Below is a small trained network, with its code and all its weights. Each question gives an input and a class and asks what happens when units are switched off, that is, made to give their printed mean instead of their output.

import numpy as np


def w(rows, s, z=0):
    codes = np.array(rows[::2]) - 128.0
    scale = np.full(codes.shape[1], s)
    scale[-1] = z or s
    return codes * scale


def f(y):
    return y / 2 * (1 + np.tanh(0.7978845608 * (y + 0.044715 * y**3)))


def log_softmax(a):
    a = a - a.max(-1, keepdims=True)
    return a - np.log(np.exp(a).sum(-1, keepdims=True))


def net(x, mask):
    res = np.array(x, float).reshape(1, 3) / 4 @ E
    y = f(res @ A[0][:, :-1].T + A[0][:, -1])
    res = res + np.where(mask, y, B[0][:, -1]) @ B[0][:, :-1]
    return log_softmax(res[-1] @ U[:, :-1].T + U[:, -1])


A, B = {}, {}
E = w([
[79,199,138,254,163,125,146,128,135,170,77,43],'x0',
[122,146,74,54,147,108,233,140,88,169,120,37],'x1',
[72,231,124,66,192,129,56,114,143,143,144,97],'x2',
],0.0077)
A[0] = w([
[118,209,125,82,145,118,43,127,125,130,117,102,113],'neuron 0',
[131,139,142,190,146,118,146,113,152,148,113,87,101],'neuron 1',
[130,119,112,180,127,127,67,112,142,120,126,182,100],'neuron 2',
[129,114,153,162,126,135,70,136,118,129,113,173,117],'neuron 3',
[142,123,156,174,117,110,55,143,139,118,132,158,108],'neuron 4',
[121,159,116,203,130,123,132,123,126,131,129,106,134],'neuron 5',
[131,173,141,209,130,148,139,138,128,133,131,75,103],'neuron 6',
[147,93,132,52,128,138,102,137,122,124,135,174,114],'neuron 7',
[128,127,125,69,139,123,249,130,124,133,121,67,128],'neuron 8',
[128,111,131,182,140,131,75,115,139,113,133,168,149],'neuron 9',
[145,94,126,66,104,131,118,124,143,125,142,141,110],'neuron 10',
[140,75,126,182,114,122,177,127,122,129,120,149,142],'neuron 11',
[140,71,121,174,114,117,193,127,137,119,128,141,97],'neuron 12',
[146,87,123,170,99,139,180,127,120,133,132,146,96],'neuron 13',
[113,141,115,109,121,134,127,146,122,130,132,123,91],'neuron 14',
[135,138,120,87,135,109,203,127,126,134,122,88,86],'neuron 15',
[137,92,138,65,137,123,133,115,140,128,134,165,97],'neuron 16',
[124,192,117,94,126,134,81,118,143,139,150,111,97],'neuron 17',
[134,118,132,138,125,128,134,138,128,133,130,132,245],'neuron 18',
],0.013,0.011)
B[0] = w([
[144,79,183,95,188,146,141,154,136,94,117,105,213],'neuron 0',
[107,128,119,151,112,103,145,156,84,105,119,179,181],'neuron 1',
[120,142,114,156,111,173,136,163,109,180,146,99,193],'neuron 2',
[120,143,110,150,113,166,125,144,128,162,148,105,193],'neuron 3',
[139,140,115,163,104,165,138,155,110,176,138,84,201],'neuron 4',
[118,120,98,127,112,96,124,131,101,84,125,168,196],'neuron 5',
[110,125,102,160,116,90,137,145,86,98,117,185,200],'neuron 6',
[115,120,100,169,118,90,139,141,90,76,101,155,214],'neuron 7',
[154,148,107,177,74,180,102,123,135,175,142,76,240],'neuron 8',
[144,147,115,141,98,146,122,112,134,162,135,82,218],'neuron 9',
[100,141,116,158,122,104,139,148,92,116,109,167,187],'neuron 10',
[129,111,173,90,188,128,129,147,148,104,120,121,213],'neuron 11',
[117,103,172,116,200,145,132,184,126,133,133,128,189],'neuron 12',
[102,125,191,118,181,151,120,176,108,140,120,129,180],'neuron 13',
[122,117,143,163,132,149,122,155,112,132,120,129,121],'neuron 14',
[114,138,125,173,117,177,122,174,106,175,158,110,177],'neuron 15',
[91,145,122,176,136,99,141,161,87,118,128,166,179],'neuron 16',
[123,103,183,125,172,146,129,171,134,136,133,150,172],'neuron 17',
[183,115,93,64,98,107,91,5,177,36,124,101,254],'neuron 18',
],0.022,0.0094)
U = w([
[137,162,102,167,86,181,105,143,121,180,184,63,91],'0',
[71,133,87,160,119,50,140,141,67,76,98,194,104],'1',
[122,83,237,95,243,140,120,162,147,115,131,108,110],'2',
[169,139,99,73,104,84,100,11,203,104,135,109,254],'3',
[88,162,135,118,140,89,152,125,148,181,147,152,70],'4',
],0.011,0.0046)

Each question gives the input, the list of numbers given to net, and the class t.
The units are the neurons (one row each of A and B). Each row of codes is followed by its name. A weight is (code - 128) times the scale printed after its matrix; where a second scale follows, it is the last column's (A, B and U).
mask holds one flag per neuron, in row order. A switched-off neuron (its flag False) gives its mean, the last column of its row in B, instead of its output. The means were averaged over made-up inputs and are rounded, as every weight is.
A unit's drop is (log p(t) with every unit on - log p(t) with that unit switched off) / (log p(t) with every unit on - log p(t) with every unit switched off).
The circuit of an input: a set's keep is (log p(t) with only the set's units on - log p(t) with every unit switched off) / (log p(t) with every unit on - log p(t) with every unit switched off). Starting from the 12 units with the biggest drops (on a tie, the unit counted first), units are removed one at a time, each time the one whose removal leaves the highest keep (on an exact tie, the one counted first), for as long as the keep stays at least 0.8.
circuit, biggest first: the units of the circuit, biggest drop first
most important unit: the unit with the biggest drop
top k neurons: the k neurons with the biggest drops, biggest first
drop of u: that unit's drop, to one decimal
input [-5,-4,7], class 2: circuit, biggest first -> neuron 0
input [0,5,6], class 2: top 4 neurons -> neuron 0; neuron 17; neuron 9; neuron 4
input [6,-4,-7], class 2: top 2 neurons -> neuron 11; neuron 12
input [-8,6,3], class 1: top 2 neurons -> neuron 7; neuron 10
input [7,2,8], class 2: top 2 neurons -> neuron 0; neuron 17
input [2,2,-4], class 2: top 2 neurons -> neuron 12; neuron 11
input [1,-7,8], class 2: top 4 neurons -> neuron 0; neuron 17; neuron 8; neuron 15
input [4,1,-3], class 1: top 2 neurons -> neuron 6; neuron 1
input [-7,-8,3], class 0: top 4 neurons -> neuron 4; neuron 2; neuron 9; neuron 3
input [-8,-8,1], class 0: top 3 neurons -> neuron 4; neuron 2; neuron 9
input [6,-5,1], class 1: top 4 neurons -> neuron 6; neuron 5; neuron 8; neuron 1
input [7,-6,6], class 1: top 3 neurons -> neuron 6; neuron 5; neuron 8
input [7,6,1], class 1: top 4 neurons -> neuron 6; neuron 1; neuron 5; neuron 9
input [-3,-2,3], class 3: most important unit -> neuron 6
input [8,6,3], class 1: top 3 neurons -> neuron 6; neuron 1; neuron 5
input [5,4,2], class 1: top 2 neurons -> neuron 6; neuron 1
input [-2,1,-3], class 3: drop of neuron 0 -> 0.2
input [-6,-7,-6], class 0: drop of neuron 4 -> 0.4
